Below are the code and all the weights of a small trained network. Each question names an input and a class and asks about switching units off, where a switched-off unit gives its printed mean instead of its output.

import numpy as np


def w(rows, s, z=0):
    codes = np.array(rows[::2]) - 128.0
    scale = np.full(codes.shape[1], s)
    scale[-1] = z or s
    return codes * scale


def f(y):
    return np.maximum(y, 0)


def log_softmax(a):
    a = a - a.max(-1, keepdims=True)
    return a - np.log(np.exp(a).sum(-1, keepdims=True))


def net(x, mask):
    res = np.array(x, float).reshape(1, 4) / 4 @ E
    y = f(res @ A[0][:, :-1].T + A[0][:, -1])
    res = res + np.where(mask, y, B[0][:, -1]) @ B[0][:, :-1]
    return log_softmax(res[-1] @ U[:, :-1].T + U[:, -1])


A, B = {}, {}
E = w([
[141,141,12,224,109,169,162,67],'x0',
[133,107,255,172,42,47,142,35],'x1',
[203,32,251,126,128,253,96,142],'x2',
[177,212,150,39,142,167,64,37],'x3',
],0.0096)
A[0] = w([
[40,90,101,93,172,67,227,118,71],'N1',
[84,141,81,102,147,188,99,183,105],'N2',
[82,163,89,108,130,91,120,154,44],'N3',
[157,83,175,88,132,145,99,162,74],'N4',
[149,106,129,104,130,151,90,99,75],'N5',
[130,68,94,153,158,116,156,244,109],'N6',
[146,123,180,198,10,36,128,101,173],'N7',
[165,154,126,123,111,155,83,139,54],'N8',
[153,165,65,189,118,200,181,71,142],'N9',
[167,156,92,78,113,105,43,109,25],'N10',
[212,88,112,170,131,196,149,94,83],'N11',
[109,123,170,38,165,88,110,182,177],'N12',
[85,223,119,112,143,111,142,146,83],'N13',
[184,82,150,148,142,170,137,182,5],'N14',
[108,189,85,93,117,198,136,200,153],'N15',
[175,112,157,108,131,156,142,171,73],'N16',
[133,161,100,61,132,173,120,109,91],'N17',
[157,225,142,85,150,150,85,90,5],'N18',
[120,183,117,119,96,57,117,98,235],'N19',
[128,83,140,129,74,185,153,180,48],'N20',
],0.012,0.0029)
B[0] = w([
[163,136,101,111,141,84,94,218,200],'N1',
[138,62,152,44,133,217,183,53,194],'N2',
[163,119,74,97,104,105,159,127,178],'N3',
[207,134,128,152,133,103,185,153,190],'N4',
[132,83,79,102,126,78,82,137,158],'N5',
[48,139,165,24,85,89,111,149,214],'N6',
[135,112,189,56,121,182,130,143,248],'N7',
[146,127,124,150,123,108,105,175,154],'N8',
[84,204,204,122,173,128,175,191,209],'N9',
[113,95,78,169,77,117,72,174,169],'N10',
[190,135,120,189,176,125,124,174,187],'N11',
[58,189,170,168,254,166,184,121,204],'N12',
[219,117,62,163,177,140,115,189,179],'N13',
[158,126,82,157,123,103,129,169,182],'N14',
[131,66,156,64,138,172,160,58,198],'N15',
[178,126,89,147,143,95,113,146,172],'N16',
[40,123,149,69,94,87,118,153,177],'N17',
[46,104,126,118,65,83,123,212,190],'N18',
[194,97,115,42,181,117,168,119,200],'N19',
[137,96,97,119,120,54,98,166,174],'N20',
],0.0087,0.017)
U = w([
[255,91,56,121,146,80,115,161,64],'0',
[158,51,177,52,70,190,144,88,94],'1',
[59,89,130,108,4,70,82,198,148],'2',
[112,191,149,164,207,131,183,146,198],'3',
[149,66,130,124,163,84,147,54,254],'4',
[110,127,91,195,84,113,98,82,47],'5',
],0.0098,0.0046)

Each question gives the input, the list of numbers given to net, and the class t.
The units are the neurons (one row each of A and B). Each row of codes is followed by its name. A weight is (code - 128) times the scale printed after its matrix; where a second scale follows, it is the last column's (A, B and U).
mask holds one flag per neuron, in row order. A switched-off neuron (its flag False) gives its mean, the last column of its row in B, instead of its output. The means were averaged over made-up inputs and are rounded, as every weight is.
A unit's drop is (log p(t) with every unit on - log p(t) with that unit switched off) / (log p(t) with every unit on - log p(t) with every unit switched off).
The circuit of an input: a set's keep is (log p(t) with only the set's units on - log p(t) with every unit switched off) / (log p(t) with every unit on - log p(t) with every unit switched off). Starting from the 12 units with the biggest drops (on a tie, the unit counted first), units are removed one at a time, each time the one whose removal leaves the highest keep (on an exact tie, the one counted first), for as long as the keep stays at least 0.8.
units of the circuit, in order: the units of the circuit, biggest drop first
top k neurons: the k neurons with the biggest drops, biggest first
drop of u: that unit's drop, to one decimal
input [-6,0,-6,-6], class 0: top 3 neurons => N1, N13, N9
input [-3,-2,-1,1], class 4: top 3 neurons => N9, N7, N11
input [-3,-3,3,6], class 2: units of the circuit, in order => N18
input [5,3,-1,-2], class 3: top 3 neurons => N9, N2, N15
input [-5,6,-2,-3], class 1: top 2 neurons => N7, N9
input [7,-4,4,5], class 3: top 2 neurons => N9, N11
input [-8,8,-4,-1], class 1: top 3 neurons => N7, N9, N19
input [7,-5,-3,4], class 3: top 4 neurons => N9, N7, N6, N13
input [5,3,5,5], class 0: top 4 neurons => N12, N11, N6, N5
input [4,-7,0,4], class 1: top 2 neurons => N2, N15
input [3,3,-7,-7], class 0: top 3 neurons => N19, N18, N1
input [-8,-6,5,0], class 3: top 3 neurons => N12, N7, N4
input [0,-5,3,-7], class 2: top 3 neurons => N6, N20, N7
input [-6,-1,1,1], class 3: units of the circuit, in order => N12
input [-7,-2,5,7], class 2: top 3 neurons => N18, N17, N10
input [6,4,6,6], class 0: top 4 neurons => N11, N12, N6, N5
input [-3,-1,4,-3], class 0: drop of N20 => 0.3
input [6,2,-4,6], class 2: drop of N10 => 0.7
input [0,4,7,8], class 2: drop of N17 => 0.1
input [2,-8,2,1], class 1: drop of N19 => 0.0
input [3,3,4,4], class 0: units of the circuit, in order => N11
